Below are the code and all the weights of a small trained network. Each question names an input and a target symbol and asks about switching units off, where a switched-off unit gives its printed mean instead of its output.

import numpy as np


def w(rows, s, z=0):
    codes = np.array(rows[::2]) - 128.0
    scale = np.full(codes.shape[1], s)
    scale[-1] = z or s
    return codes * scale


def f(y):
    return np.maximum(y, 0)


def softmax(a):
    e = np.exp(a - a.max(-1, keepdims=True))
    return e / e.sum(-1, keepdims=True)


def log_softmax(a):
    a = a - a.max(-1, keepdims=True)
    return a - np.log(np.exp(a).sum(-1, keepdims=True))


def net(x, mask):
    ids = ['ΞΠΣΨβγεζφω'.index(c) for c in x.split()]
    T = len(ids)
    res = E[ids] + P[:T]
    q, k, v = (res @ M[0].T for M in (Q, K, V))
    z = softmax(np.where(np.tri(T) > 0, q @ k.T / 2**0.5, -1e9)) @ v
    res = res + np.where(mask[0], z, O[0][:, -1]) @ O[0][:, :-1]
    y = f(res @ A[0][:, :-1].T + A[0][:, -1])
    res = res + np.where(mask[1:13], y, B[0][:, -1]) @ B[0][:, :-1]
    return log_softmax(res[-1] @ U[:, :-1].T + U[:, -1])


Q, K, V, O, A, B = {}, {}, {}, {}, {}, {}
E = w([
[21,121,124],'Ξ',
[142,110,160],'Π',
[150,212,174],'Σ',
[181,120,105],'Ψ',
[201,126,95],'β',
[2,128,129],'γ',
[136,184,77],'ε',
[148,100,167],'ζ',
[207,122,94],'φ',
[110,176,200],'ω',
],0.017)
P = w([
[22,67,1],'0',
[55,238,193],'1',
[168,240,142],'2',
[72,75,143],'3',
[133,168,154],'4',
[149,150,138],'5',
[165,87,105],'6',
[147,97,126],'7',
[136,91,141],'8',
[169,107,121],'9',
[159,105,135],'10',
[158,107,134],'11',
[171,115,134],'12',
[172,117,134],'13',
],0.0079)
Q[0] = w([
[1,143,57],'head 1',
[40,138,159],'head 1',
],0.0055)
K[0] = w([
[49,184,1],'head 1',
[23,109,71],'head 1',
],0.0061)
V[0] = w([
[122,179,216],'head 1',
[153,57,247],'head 1',
],0.014)
O[0] = w([
[60,152,178,219],'head 1',
[52,10,173,253],'head 1',
],0.012,0.0024)
A[0] = w([
[129,142,190,78],'neuron 1',
[133,125,135,76],'neuron 2',
[223,129,229,52],'neuron 3',
[173,186,254,189],'neuron 4',
[183,121,158,253],'neuron 5',
[133,44,48,176],'neuron 6',
[194,49,157,54],'neuron 7',
[43,160,141,140],'neuron 8',
[141,181,189,190],'neuron 9',
[199,93,108,177],'neuron 10',
[113,140,240,3],'neuron 11',
[234,73,215,87],'neuron 12',
],0.009,0.0042)
B[0] = w([
[159,189,137,173],'neuron 1',
[168,83,140,128],'neuron 2',
[120,235,75,179],'neuron 3',
[53,49,135,253],'neuron 4',
[77,43,181,239],'neuron 5',
[34,154,167,213],'neuron 6',
[129,232,130,208],'neuron 7',
[198,48,46,198],'neuron 8',
[112,90,177,200],'neuron 9',
[87,109,219,197],'neuron 10',
[174,252,168,215],'neuron 11',
[252,138,132,238],'neuron 12',
],0.017,0.0058)
U = w([
[52,46,184,207],'Ξ',
[160,88,207,176],'Π',
[182,255,205,170],'Σ',
[115,150,132,3],'Ψ',
[73,234,121,60],'β',
[89,172,113,101],'γ',
[108,166,126,41],'ε',
[93,221,117,75],'ζ',
[81,140,103,119],'φ',
[124,140,126,36],'ω',
],0.008,0.0041)

Each question gives the input, a string of symbols that net reads in full, and the target symbol t.
The units are the heads (2 rows each of Q, K, V and O) and the neurons (one row each of A and B). Each row of codes is followed by its name. A weight is (code - 128) times the scale printed after its matrix; where a second scale follows, it is the last column's (O, A, B and U).
mask holds one flag per unit, heads first, then neurons. A switched-off unit (its flag False) gives its mean, the last column of its rows in O or B, instead of its output. The means were averaged over made-up inputs and are rounded, as every weight is.
A unit's drop is (log p(t) with every unit on - log p(t) with that unit switched off) / (log p(t) with every unit on - log p(t) with every unit switched off).
The circuit of an input: a set's keep is (log p(t) with only the set's units on - log p(t) with every unit switched off) / (log p(t) with every unit on - log p(t) with every unit switched off). Starting from the 12 units with the biggest drops (on a tie, the unit counted first), units are removed one at a time, each time the one whose removal leaves the highest keep (on an exact tie, the one counted first), for as long as the keep stays at least 0.8.
circuit, biggest first: the units of the circuit, biggest drop first
most important unit: the unit with the biggest drop
top k neurons: the k neurons with the biggest drops, biggest first
drop when u is switched off: that unit's drop, to one decimal
input ζ ζ Ψ Π φ, target Ξ: top 2 neurons	[neuron 11; neuron 5]
input ζ ζ φ φ φ, target Ξ: circuit, biggest first	[neuron 11]
input φ Ξ ε ω β, target Ξ: circuit, biggest first	[neuron 11; neuron 5]
input φ ζ Π ζ γ Ψ, target Ξ: top 3 neurons	[neuron 11; neuron 3; neuron 1]
input ζ Π ε, target Ξ: circuit, biggest first	[neuron 11; neuron 7]
input Π Ψ ζ β Π ζ ε ζ ζ β ζ ζ Π, target Σ: top 2 neurons	[neuron 7; neuron 12]
input Σ Ψ ζ, target Ξ: top 3 neurons	[neuron 4; neuron 7; neuron 9]
input ζ β ω, target Ξ: top 3 neurons	[neuron 4; neuron 9; neuron 12]
input β β ε γ Σ, target Ξ: top 2 neurons	[neuron 4; neuron 9]
input φ φ ζ, target Ξ: top 3 neurons	[neuron 4; neuron 7; neuron 5]
input Ξ Σ ε Π φ ω ζ Ψ Π β ζ γ ζ Π, target Σ: top 4 neurons	[neuron 7; neuron 12; neuron 11; neuron 8]
input φ β Π, target Ξ: top 2 neurons	[neuron 4; neuron 11]
input φ Σ Π ω ζ ζ Ξ φ ε Π Π ω ω β, target Ξ: drop when neuron 12 is switched off	-0.2
input Ξ γ φ β β β β, target Σ: most important unit	neuron 4
input ζ ω ζ φ ε, target Ξ: drop when neuron 4 is switched off	-0.2
input ζ ζ ε Π ζ ζ, target Σ: drop when head 1 is switched off	0.8
